Below is a small trained network, with its code and all its weights. Each question gives an input and a class and asks what happens when units are switched off, that is, made to give their printed mean instead of their output.

import numpy as np


def w(rows, s, z=0):
    codes = np.array(rows[::2]) - 128.0
    scale = np.full(codes.shape[1], s)
    scale[-1] = z or s
    return codes * scale


def f(y):
    return np.maximum(y, 0)


def log_softmax(a):
    a = a - a.max(-1, keepdims=True)
    return a - np.log(np.exp(a).sum(-1, keepdims=True))


def net(x, mask):
    res = np.array(x, float).reshape(1, 6) / 4 @ E
    y = f(res @ A[0][:, :-1].T + A[0][:, -1])
    res = res + np.where(mask, y, B[0][:, -1]) @ B[0][:, :-1]
    return log_softmax(res[-1] @ U[:, :-1].T + U[:, -1])


A, B = {}, {}
E = w([
[65,184,142],'x0',
[128,191,168],'x1',
[174,120,222],'x2',
[93,166,70],'x3',
[2,94,172],'x4',
[74,123,175],'x5',
],0.0094)
A[0] = w([
[179,188,239,154],'N1',
[37,115,54,208],'N2',
[205,101,151,161],'N3',
[169,24,173,205],'N4',
[74,254,147,48],'N5',
[211,220,84,223],'N6',
[235,132,103,189],'N7',
[163,236,31,197],'N8',
[108,130,177,65],'N9',
[213,187,74,202],'N10',
[124,66,10,66],'N11',
[102,48,74,252],'N12',
],0.0085,0.0039)
B[0] = w([
[219,175,204,209],'N1',
[158,178,11,239],'N2',
[103,102,57,197],'N3',
[160,81,62,209],'N4',
[74,138,171,189],'N5',
[153,244,128,249],'N6',
[145,200,3,234],'N7',
[139,190,101,254],'N8',
[97,146,230,151],'N9',
[137,182,47,241],'N10',
[180,104,255,203],'N11',
[190,112,56,221],'N12',
],0.0066,0.0081)
U = w([
[91,202,204,16],'0',
[119,44,62,129],'1',
[174,213,255,4],'2',
[119,49,132,51],'3',
[145,228,36,209],'4',
[242,143,124,194],'5',
],0.009,0.0037)

Each question gives the input, the list of numbers given to net, and the class t.
The units are the neurons (one row each of A and B). Each row of codes is followed by its name. A weight is (code - 128) times the scale printed after its matrix; where a second scale follows, it is the last column's (A, B and U).
mask holds one flag per neuron, in row order. A switched-off neuron (its flag False) gives its mean, the last column of its row in B, instead of its output. The means were averaged over made-up inputs and are rounded, as every weight is.
A unit's drop is (log p(t) with every unit on - log p(t) with that unit switched off) / (log p(t) with every unit on - log p(t) with every unit switched off).
The circuit of an input: a set's keep is (log p(t) with only the set's units on - log p(t) with every unit switched off) / (log p(t) with every unit on - log p(t) with every unit switched off). Starting from all 12 units, units are removed one at a time, each time the one whose removal leaves the highest keep (on an exact tie, the one counted first), for as long as the keep stays at least 0.8.
units of the circuit, in order: the units of the circuit, biggest drop first
k most important neurons: the k neurons with the biggest drops, biggest first
drop when u is switched off: that unit's drop, to one decimal
input [1,-4,2,-7,4,2], class 1: units of the circuit, in order	N4; N6
input [1,-1,1,-7,7,-6], class 1: units of the circuit, in order	N6; N4; N8
input [-1,8,8,8,0,2], class 2: most important neuron	N1
input [2,3,-4,0,3,6], class 0: units of the circuit, in order	N7; N10
input [4,3,-6,-5,-5,8], class 2: units of the circuit, in order	N7; N2; N12
input [2,4,-4,-3,1,8], class 2: units of the circuit, in order	N7; N10
input [3,-4,-4,-2,-3,6], class 1: 2 most important neurons	N6; N7
input [-1,7,4,4,1,-3], class 2: 2 most important neurons	N2; N1
input [-5,-7,5,8,5,-3], class 1: 2 most important neurons	N6; N1
input [-8,-4,8,-8,7,-1], class 3: drop when N10 is switched off	0.2
input [-4,-5,6,3,6,-1], class 1: drop when N4 is switched off	0.1
input [-4,5,6,0,-5,-7], class 4: drop when N7 is switched off	0.2
